Below is a small trained network, with its code and all its weights. Each question gives an input and a class and asks what happens when units are switched off, that is, made to give their printed mean instead of their output.

import numpy as np


def w(rows, s, z=0):
    codes = np.array(rows[::2]) - 128.0
    scale = np.full(codes.shape[1], s)
    scale[-1] = z or s
    return codes * scale


def f(y):
    return np.maximum(y, 0)


def log_softmax(a):
    a = a - a.max(-1, keepdims=True)
    return a - np.log(np.exp(a).sum(-1, keepdims=True))


def net(x, mask):
    res = np.array(x, float).reshape(1, 4) / 4 @ E
    y = f(res @ A[0][:, :-1].T + A[0][:, -1])
    res = res + np.where(mask, y, B[0][:, -1]) @ B[0][:, :-1]
    return log_softmax(res[-1] @ U[:, :-1].T + U[:, -1])


A, B = {}, {}
E = w([
[100,98,76,140,107,246,148,137,192],'x0',
[198,88,157,160,185,118,178,120,121],'x1',
[151,214,102,141,184,191,77,221,136],'x2',
[123,155,208,190,139,141,197,126,159],'x3',
],0.014)
A[0] = w([
[193,37,110,193,160,156,171,78,189,196],'neuron 0',
[219,71,153,198,88,83,154,153,93,215],'neuron 1',
[172,76,183,107,63,14,60,80,81,255],'neuron 2',
[139,80,173,207,107,223,202,112,191,204],'neuron 3',
[94,209,115,143,98,192,75,162,154,192],'neuron 4',
[164,136,100,85,118,184,174,138,181,130],'neuron 5',
[108,147,91,64,144,70,50,138,39,169],'neuron 6',
[127,97,115,78,116,143,2,166,110,197],'neuron 7',
[101,227,141,133,135,190,178,177,185,207],'neuron 8',
[94,137,58,56,72,111,83,177,10,195],'neuron 9',
[177,190,175,59,120,116,39,109,130,192],'neuron 10',
[123,102,191,137,69,48,137,40,93,188],'neuron 11',
[171,157,169,173,164,103,108,137,113,116],'neuron 12',
],0.0089,0.0035)
B[0] = w([
[96,56,166,116,186,113,136,223,125,198],'neuron 0',
[122,158,183,82,161,135,159,160,47,188],'neuron 1',
[123,128,120,41,132,98,135,101,1,248],'neuron 2',
[149,94,122,149,155,220,153,182,138,221],'neuron 3',
[78,194,48,225,91,93,207,112,210,219],'neuron 4',
[36,115,158,165,159,152,129,146,182,172],'neuron 5',
[149,153,89,95,102,96,88,195,82,218],'neuron 6',
[204,94,86,126,62,63,123,158,196,206],'neuron 7',
[165,206,97,232,131,82,223,133,161,213],'neuron 8',
[139,105,50,73,96,93,98,126,166,224],'neuron 9',
[168,180,93,99,134,90,106,150,137,187],'neuron 10',
[76,98,118,76,66,131,188,106,91,235],'neuron 11',
[153,184,174,158,104,110,81,128,103,167],'neuron 12',
],0.009,0.017)
U = w([
[91,47,128,130,154,245,136,214,219,166],'0',
[158,206,233,83,137,145,48,132,96,94],'1',
[20,76,152,79,62,128,236,40,68,161],'2',
[160,107,9,79,54,72,3,132,158,154],'3',
[89,233,63,253,62,121,238,87,233,179],'4',
[191,145,223,194,128,172,194,148,146,113],'5',
[78,161,141,168,111,170,80,44,154,4],'6',
],0.0068,0.0028)

Each question gives the input, the list of numbers given to net, and the class t.
The units are the neurons (one row each of A and B). Each row of codes is followed by its name. A weight is (code - 128) times the scale printed after its matrix; where a second scale follows, it is the last column's (A, B and U).
mask holds one flag per neuron, in row order. A switched-off neuron (its flag False) gives its mean, the last column of its row in B, instead of its output. The means were averaged over made-up inputs and are rounded, as every weight is.
A unit's drop is (log p(t) with every unit on - log p(t) with that unit switched off) / (log p(t) with every unit on - log p(t) with every unit switched off).
The circuit of an input: a set's keep is (log p(t) with only the set's units on - log p(t) with every unit switched off) / (log p(t) with every unit on - log p(t) with every unit switched off). Starting from the 12 units with the biggest drops (on a tie, the unit counted first), units are removed one at a time, each time the one whose removal leaves the highest keep (on an exact tie, the one counted first), for as long as the keep stays at least 0.8.
circuit, biggest first: the units of the circuit, biggest drop first
top k neurons: the k neurons with the biggest drops, biggest first
drop of u: that unit's drop, to one decimal
input [-5,-1,6,1], class 4: circuit, biggest first : neuron 2
input [4,8,6,-5], class 0: circuit, biggest first : neuron 0; neuron 5
input [1,3,-3,7], class 5: top 3 neurons : neuron 9; neuron 1; neuron 5
input [4,6,3,6], class 0: top 2 neurons : neuron 3; neuron 0
input [0,6,7,-4], class 4: top 2 neurons : neuron 2; neuron 9
input [-8,-4,3,8], class 1: top 3 neurons : neuron 4; neuron 12; neuron 7
input [4,5,-7,4], class 0: top 2 neurons : neuron 3; neuron 0
input [2,3,0,7], class 5: top 2 neurons : neuron 8; neuron 9
input [-8,3,1,8], class 1: drop of neuron 11 : -0.1
input [-8,6,1,7], class 1: drop of neuron 10 : 0.0
input [6,0,-7,5], class 0: drop of neuron 3 : 0.1
